Below are the code and all the weights of a small trained network. Each question names an input and a target symbol and asks about switching units off, where a switched-off unit gives its printed mean instead of its output.

import numpy as np


def w(rows, s, z=0):
    codes = np.array(rows[::2]) - 128.0
    scale = np.full(codes.shape[1], s)
    scale[-1] = z or s
    return codes * scale


def norm(h):
    return h / np.sqrt((h * h).mean(-1, keepdims=True) + 1e-5)


def f(y):
    return np.maximum(y, 0)


def softmax(a):
    e = np.exp(a - a.max(-1, keepdims=True))
    return e / e.sum(-1, keepdims=True)


def log_softmax(a):
    a = a - a.max(-1, keepdims=True)
    return a - np.log(np.exp(a).sum(-1, keepdims=True))


def net(x, mask):
    ids = ['ΘΛΞΣαβδεζημπτφψω'.index(c) for c in x.split()]
    T = len(ids)
    res = E[ids] + P[:T]
    u = 0
    for l in range(3):
        q, k, v = (norm(res) @ M[l].T for M in (Q, K, V))
        z = softmax(np.where(np.tri(T) > 0, q @ k.T / 2**0.5, -1e9)) @ v
        res = res + np.where(mask[u], z, O[l][:, -1]) @ O[l][:, :-1]
        u += 1
        y = f(norm(res) @ A[l][:, :-1].T + A[l][:, -1])
        res = res + np.where(mask[u : u + 8], y, B[l][:, -1]) @ B[l][:, :-1]
        u += 8
    return log_softmax(norm(res)[-1] @ U[:, :-1].T + U[:, -1])


Q, K, V, O, A, B = {}, {}, {}, {}, {}, {}
E = w([
[136,94,141,139,105,73,70,70,106,101,86,150],'Θ',
[80,171,61,143,157,93,128,160,100,106,132,107],'Λ',
[174,146,121,159,156,153,150,161,153,172,210,162],'Ξ',
[110,164,174,254,146,188,128,133,124,173,172,110],'Σ',
[89,119,124,149,170,175,133,187,169,125,129,144],'α',
[132,162,72,121,162,100,118,142,101,104,129,107],'β',
[122,139,97,123,101,139,108,190,145,95,176,169],'δ',
[118,142,86,139,124,116,76,168,124,88,152,138],'ε',
[120,152,64,134,164,96,102,159,105,88,97,114],'ζ',
[143,153,70,158,115,110,122,176,156,109,162,156],'η',
[162,64,107,78,88,106,73,137,141,186,78,52],'μ',
[124,157,92,115,92,126,124,194,128,112,187,139],'π',
[76,107,162,132,134,164,220,62,103,104,129,71],'τ',
[100,96,223,96,52,77,106,126,68,57,127,130],'φ',
[151,130,137,12,114,217,37,139,18,127,88,146],'ψ',
[177,199,144,134,125,152,177,170,178,160,169,175],'ω',
],0.031)
P = w([
[107,101,64,218,8,128,120,187,25,140,132,98],'0',
[151,94,98,164,77,136,19,204,64,99,132,111],'1',
[118,125,78,145,117,123,54,201,109,122,141,140],'2',
[112,149,81,145,137,115,86,182,157,111,142,158],'3',
[111,116,105,99,142,152,61,165,167,110,127,146],'4',
[182,202,92,88,117,96,123,137,183,152,188,201],'5',
[133,182,134,67,120,85,76,135,165,143,150,150],'6',
[110,162,127,75,188,134,89,96,192,122,143,128],'7',
[118,208,164,74,195,144,96,82,200,125,108,158],'8',
],0.014)
Q[0] = w([
[109,74,190,120,112,165,98,112,127,115,124,144],'L0H1',
[183,160,88,81,136,68,2,174,191,123,147,204],'L0H1',
],0.12)
K[0] = w([
[36,101,115,194,128,133,217,80,117,166,74,51],'L0H1',
[158,218,187,178,195,170,254,134,248,181,217,205],'L0H1',
],0.064)
V[0] = w([
[131,8,114,138,125,120,121,124,126,180,253,119],'L0H1',
[72,128,34,82,97,63,95,137,87,35,128,197],'L0H1',
],0.018)
O[0] = w([
[126,248,136,154,130,184,172,80,141,130,83,53,171],'L0H1',
[97,97,51,51,3,64,18,111,103,143,207,105,250],'L0H1',
],0.007,0.012)
A[0] = w([
[74,40,80,107,146,151,255,44,144,106,190,86,57],'L0N1',
[96,186,27,197,157,124,131,233,143,105,185,135,139],'L0N2',
[123,129,180,117,126,76,115,84,151,96,114,141,77],'L0N3',
[83,190,67,75,213,97,134,167,236,93,188,151,152],'L0N4',
[156,80,122,71,124,118,147,157,223,204,113,40,44],'L0N5',
[115,134,188,163,111,73,164,71,164,98,104,123,69],'L0N6',
[145,49,171,194,131,91,173,127,133,118,127,163,1],'L0N7',
[58,167,133,199,94,199,95,166,228,137,222,148,137],'L0N8',
],0.056,0.0086)
B[0] = w([
[1,114,160,139,127,109,158,50,133,118,89,154,138],'L0N1',
[112,183,127,217,117,186,163,170,171,166,121,116,253],'L0N2',
[101,120,161,101,128,83,65,108,179,182,190,121,144],'L0N3',
[176,196,45,84,67,80,88,128,155,73,162,187,231],'L0N4',
[166,45,87,103,34,122,123,146,201,177,87,99,149],'L0N5',
[169,165,87,94,169,117,150,116,158,73,98,26,150],'L0N6',
[159,161,172,224,147,114,136,175,106,221,108,151,140],'L0N7',
[78,237,118,188,136,161,114,168,118,103,136,123,201],'L0N8',
],0.042,0.059)
Q[1] = w([
[137,143,52,139,13,169,8,223,134,153,178,186],'L1H1',
[112,141,118,153,145,123,197,103,119,110,115,114],'L1H1',
],0.12)
K[1] = w([
[149,110,212,2,182,125,38,96,22,73,109,116],'L1H1',
[103,106,112,149,102,24,113,121,156,124,155,128],'L1H1',
],0.081)
V[1] = w([
[159,86,181,27,186,179,95,89,47,142,73,50],'L1H1',
[154,194,114,4,162,232,65,195,133,165,68,188],'L1H1',
],0.03)
O[1] = w([
[71,167,46,100,212,255,228,219,126,249,100,32,92],'L1H1',
[183,246,164,35,253,197,82,113,76,223,167,125,253],'L1H1',
],0.0084,0.02)
A[1] = w([
[72,133,245,74,72,143,189,201,96,82,189,129,122],'L1N1',
[13,91,199,122,207,130,224,42,187,105,82,150,2],'L1N2',
[194,158,43,56,138,110,183,95,87,4,129,169,117],'L1N3',
[164,135,221,158,142,175,153,124,117,42,88,227,32],'L1N4',
[145,185,44,145,164,123,214,164,133,78,185,187,90],'L1N5',
[62,101,142,251,150,200,233,131,116,137,176,85,3],'L1N6',
[141,149,110,163,110,181,164,128,97,134,90,144,17],'L1N7',
[147,194,120,211,152,131,202,194,120,89,118,118,102],'L1N8',
],0.048,0.0056)
B[1] = w([
[120,108,207,107,83,145,130,187,75,114,171,70,133],'L1N1',
[82,141,208,152,149,107,162,46,127,131,81,128,143],'L1N2',
[162,173,157,39,137,35,80,187,141,108,126,166,168],'L1N3',
[145,120,120,79,206,187,134,131,101,132,85,102,142],'L1N4',
[109,253,139,139,79,104,128,114,159,121,86,134,253],'L1N5',
[126,132,114,111,236,59,215,198,172,132,174,144,172],'L1N6',
[115,100,119,137,146,157,150,164,123,110,137,106,171],'L1N7',
[90,182,98,154,98,229,148,153,157,150,165,140,254],'L1N8',
],0.043,0.067)
Q[2] = w([
[170,182,30,80,138,249,154,150,135,132,123,92],'L2H1',
[148,208,153,167,172,133,142,137,179,157,113,64],'L2H1',
],0.12)
K[2] = w([
[52,213,63,154,130,185,182,178,156,214,213,156],'L2H1',
[2,164,165,227,169,142,138,141,52,90,211,141],'L2H1',
],0.075)
V[2] = w([
[251,36,90,95,178,141,176,188,251,187,111,48],'L2H1',
[58,26,208,163,207,89,253,76,142,92,117,146],'L2H1',
],0.033)
O[2] = w([
[217,95,171,57,75,163,3,112,229,143,94,167,100],'L2H1',
[64,162,209,94,102,35,165,7,149,113,31,97,3],'L2H1',
],0.013,0.016)
A[2] = w([
[118,124,161,68,170,101,139,58,144,154,133,183,67],'L2N1',
[116,109,126,105,194,124,151,122,113,224,119,92,3],'L2N2',
[136,130,162,29,254,224,126,135,49,156,119,150,33],'L2N3',
[121,163,132,66,139,223,153,139,110,69,86,174,172],'L2N4',
[180,183,94,183,148,139,146,128,108,66,121,172,88],'L2N5',
[161,167,118,110,120,181,105,119,119,125,129,206,143],'L2N6',
[190,36,85,112,57,146,153,142,207,141,44,134,117],'L2N7',
[107,96,9,145,144,84,100,40,97,136,138,183,60],'L2N8',
],0.053,0.0028)
B[2] = w([
[103,134,101,135,170,219,125,103,164,115,152,110,148],'L2N1',
[134,114,175,112,64,89,101,99,162,107,84,168,156],'L2N2',
[181,171,115,130,10,178,59,24,97,111,146,134,175],'L2N3',
[169,191,109,181,101,77,116,75,60,160,125,170,227],'L2N4',
[98,238,98,66,132,160,129,165,168,154,124,104,255],'L2N5',
[136,186,127,115,126,87,132,84,112,86,123,65,233],'L2N6',
[151,12,149,108,119,200,130,179,226,106,79,110,171],'L2N7',
[151,86,2,134,187,95,138,97,102,142,88,146,138],'L2N8',
],0.041,0.048)
U = w([
[102,206,94,144,125,168,158,192,158,127,154,115,211],'Θ',
[200,193,100,111,50,131,74,74,105,99,81,118,164],'Λ',
[133,149,144,2,129,52,96,183,129,57,116,187,101],'Ξ',
[125,109,122,126,174,132,64,106,165,139,197,105,43],'Σ',
[169,64,133,110,124,181,98,156,213,109,80,69,223],'α',
[161,109,128,128,127,137,165,131,107,135,113,131,22],'β',
[156,112,145,119,133,133,144,140,107,145,119,158,49],'δ',
[156,109,134,146,130,136,138,140,111,139,127,148,10],'ε',
[114,86,157,129,73,107,148,189,34,102,173,66,226],'ζ',
[75,110,167,147,147,97,172,61,137,111,58,102,236],'η',
[136,71,18,153,147,98,141,116,82,140,111,135,211],'μ',
[165,111,134,122,118,136,171,132,101,117,135,133,19],'π',
[172,110,194,190,140,90,81,146,129,215,156,127,131],'τ',
[153,111,132,124,130,137,137,143,104,123,105,123,17],'φ',
[152,117,124,115,136,148,143,131,99,116,110,131,6],'ψ',
[154,108,133,140,127,142,160,130,106,132,119,131,49],'ω',
],0.0071,0.0025)

Each question gives the input, a string of symbols that net reads in full, and the target symbol t.
The units are the heads (2 rows each of Q, K, V and O) and the neurons (one row each of A and B). Each row of codes is followed by its name. A weight is (code - 128) times the scale printed after its matrix; where a second scale follows, it is the last column's (O, A, B and U).
mask holds one flag per unit, layer by layer, with each layer's heads first. A switched-off unit (its flag False) gives its mean, the last column of its rows in O or B, instead of its output. The means were averaged over made-up inputs and are rounded, as every weight is.
A unit's drop is (log p(t) with every unit on - log p(t) with that unit switched off) / (log p(t) with every unit on - log p(t) with every unit switched off).
The circuit of an input: a set's keep is (log p(t) with only the set's units on - log p(t) with every unit switched off) / (log p(t) with every unit on - log p(t) with every unit switched off). Starting from the 12 units with the biggest drops (on a tie, the unit counted first), units are removed one at a time, each time the one whose removal leaves the highest keep (on an exact tie, the one counted first), for as long as the keep stays at least 0.8.
circuit, biggest first: the units of the circuit, biggest drop first
top k neurons: the k neurons with the biggest drops, biggest first
k most important neurons of layer l: the k neurons of layer l with the biggest drops, biggest first
drop of u: that unit's drop, to one decimal
input μ π Ξ Λ μ Θ τ, target η: circuit, biggest first : L0N1; L1N2
input β μ ψ Λ Θ, target Λ: top neuron : L0N2
input Λ α Ξ ζ Λ β φ, target Ξ: circuit, biggest first : L0N2; L1N3
input β β ζ Ξ Ξ β ζ Σ β, target Ξ: circuit, biggest first : L1N3; L0N4
input Θ ζ α η Θ, target Σ: top 4 neurons : L0N3; L0N4; L0N8; L1N5
input ω ψ β ζ ω ζ ω β μ, target α: circuit, biggest first : L0N5; L2N7
input β β η Λ Λ π Ξ ω β, target Ξ: circuit, biggest first : L0N4; L1N3
input β φ ζ Σ ψ, target Λ: top 3 neurons : L0N2; L0N4; L1N4
input τ β Θ β τ Θ, target η: top 4 neurons : L0N3; L0N2; L0N1; L0N4
input τ τ β β ψ ψ, target Λ: top 3 neurons : L0N2; L0N8; L0N4
input ψ α Θ ω δ ω β Θ, target τ: top 2 neurons : L0N3; L0N7
input η η ζ Σ β τ β φ, target η: 3 most important neurons of layer 0 : L0N3; L0N2; L0N4
input δ α Θ Θ, target Σ: 3 most important neurons of layer 0 : L0N3; L0N4; L0N2
input α Λ Λ φ, target Σ: top 3 neurons : L0N3; L0N4; L1N5
input η ζ Θ φ, target ζ: 2 most important neurons of layer 1 : L1N1; L1N6
input Θ Θ Ξ β φ, target Ξ: 3 most important neurons of layer 0 : L0N2; L0N6; L0N8
input Λ β Ξ β α η Θ, target Ξ: top 3 neurons : L0N6; L0N2; L1N3
input ζ β β β Θ, target μ: 3 most important neurons of layer 0 : L0N2; L0N4; L0N8
input ψ ε β β φ, target Λ: 3 most important neurons of layer 0 : L0N2; L0N8; L0N4
input Λ β ε τ Θ, target η: 3 most important neurons of layer 0 : L0N3; L0N1; L0N4
input ψ ψ ψ δ φ, target Λ: 2 most important neurons of layer 1 : L1N5; L1N8
input Λ ε φ, target ζ: top 2 neurons : L0N4; L1N1
input Θ Λ ζ Θ, target μ: top 4 neurons : L0N2; L0N4; L1N8; L1N5
input ζ ω Θ, target τ: most important neuron of layer 1 : L1N5
input φ μ π Θ Λ β ζ μ Θ, target α: top 3 neurons : L1N5; L0N2; L1N8
input τ δ π φ, target η: 4 most important neurons of layer 0 : L0N3; L0N2; L0N1; L0N4
input Ξ ζ Θ ζ Θ, target Ξ: 3 most important neurons of layer 1 : L1N3; L1N8; L1N5
input μ Λ η ε Θ Θ, target α: 4 most important neurons of layer 0 : L0N2; L0N4; L0N8; L0N5
input β ψ Λ Θ, target Λ: drop of L1N8 : 0.2
